Here is a tiny trained network, its code and every weight. The questions are about switching its units off for an input and a class, where a switched-off unit gives its printed mean instead of its output.

import numpy as np


def w(rows, s, z=0):
    codes = np.array(rows[::2]) - 128.0
    scale = np.full(codes.shape[1], s)
    scale[-1] = z or s
    return codes * scale


def norm(h):
    return h / np.sqrt((h * h).mean(-1, keepdims=True) + 1e-5)


def f(y):
    return np.maximum(y, 0)


def log_softmax(a):
    a = a - a.max(-1, keepdims=True)
    return a - np.log(np.exp(a).sum(-1, keepdims=True))


def net(x, mask):
    res = np.array(x, float).reshape(1, 2) / 4 @ E
    u = 0
    for l in range(4):
        y = f(norm(res) @ A[l][:, :-1].T + A[l][:, -1])
        res = res + np.where(mask[u : u + 6], y, B[l][:, -1]) @ B[l][:, :-1]
        u += 6
    return log_softmax(norm(res)[-1] @ U[:, :-1].T + U[:, -1])


A, B = {}, {}
E = w([
[163,174,219,145],'x0',
[122,253,84,238],'x1',
],0.0053)
A[0] = w([
[130,95,49,117,89],'0.n1',
[201,116,189,96,89],'0.n2',
[62,148,201,124,102],'0.n3',
[34,125,180,145,1],'0.n4',
[205,9,51,111,159],'0.n5',
[109,26,51,107,162],'0.n6',
],0.013,0.0075)
B[0] = w([
[108,195,171,188,177],'0.n1',
[251,75,92,88,183],'0.n2',
[133,80,91,186,156],'0.n3',
[89,192,76,69,128],'0.n4',
[33,117,230,120,249],'0.n5',
[51,162,219,85,254],'0.n6',
],0.011,0.0086)
A[1] = w([
[240,12,142,88,33],'1.n1',
[55,175,50,100,107],'1.n2',
[255,73,129,97,146],'1.n3',
[219,65,207,88,233],'1.n4',
[176,45,187,113,22],'1.n5',
[189,145,248,73,253],'1.n6',
],0.0094,0.0048)
B[1] = w([
[127,204,68,188,182],'1.n1',
[174,159,91,191,149],'1.n2',
[204,245,79,170,187],'1.n3',
[215,231,55,119,221],'1.n4',
[160,81,156,203,157],'1.n5',
[136,209,42,130,254],'1.n6',
],0.012,0.0089)
A[2] = w([
[10,45,254,161,115],'2.n1',
[206,92,88,127,120],'2.n2',
[206,114,126,104,97],'2.n3',
[30,83,167,113,73],'2.n4',
[55,75,117,129,1],'2.n5',
[89,182,126,166,108],'2.n6',
],0.012,0.0075)
B[2] = w([
[32,195,172,180,238],'2.n1',
[220,252,89,191,164],'2.n2',
[127,156,93,108,147],'2.n3',
[40,218,168,152,186],'2.n4',
[74,48,156,183,128],'2.n5',
[130,136,67,128,254],'2.n6',
],0.012,0.0067)
A[3] = w([
[100,104,39,243,125],'3.n1',
[106,152,100,6,127],'3.n2',
[226,71,155,144,108],'3.n3',
[53,170,86,61,115],'3.n4',
[77,196,50,139,93],'3.n5',
[57,65,130,129,2],'3.n6',
],0.012,0.0075)
B[3] = w([
[60,10,172,169,233],'3.n1',
[225,1,217,123,151],'3.n2',
[191,244,97,108,130],'3.n3',
[227,78,159,63,185],'3.n4',
[120,40,111,120,254],'3.n5',
[239,17,73,80,128],'3.n6',
],0.0097,0.0098)
U = w([
[96,47,40,26,1],'0',
[46,231,215,125,250],'1',
[237,239,59,176,250],'2',
[85,5,65,232,243],'3',
[222,168,181,46,124],'4',
],0.012,0.0075)

Each question gives the input, the list of numbers given to net, and the class t.
The units are the neurons (one row each of A and B). Each row of codes is followed by its name. A weight is (code - 128) times the scale printed after its matrix; where a second scale follows, it is the last column's (A, B and U).
mask holds one flag per neuron, layer by layer. A switched-off neuron (its flag False) gives its mean, the last column of its row in B, instead of its output. The means were averaged over made-up inputs and are rounded, as every weight is.
A unit's drop is (log p(t) with every unit on - log p(t) with that unit switched off) / (log p(t) with every unit on - log p(t) with every unit switched off).
k most important neurons: the k neurons with the biggest drops, biggest first
k most important neurons of layer l: the k neurons of layer l with the biggest drops, biggest first
drop of u: that unit's drop, to one decimal
input [5,8], class 3: most important neuron	[1.n4]
input [0,-1], class 4: 2 most important neurons	[0.n2 1.n6]
input [5,6], class 3: 2 most important neurons	[0.n2 1.n4]
input [0,-6], class 4: 2 most important neurons of layer 1	[1.n6 1.n4]
input [2,4], class 3: 3 most important neurons	[0.n2 1.n4 0.n6]
input [2,-6], class 4: 2 most important neurons	[0.n5 0.n6]
input [2,3], class 3: 3 most important neurons	[0.n2 1.n4 0.n6]
input [1,-4], class 4: drop of 0.n5	0.5
input [7,6], class 3: drop of 0.n2	0.9
input [0,-8], class 4: drop of 1.n4	0.5
input [-2,7], class 3: drop of 3.n1	0.0
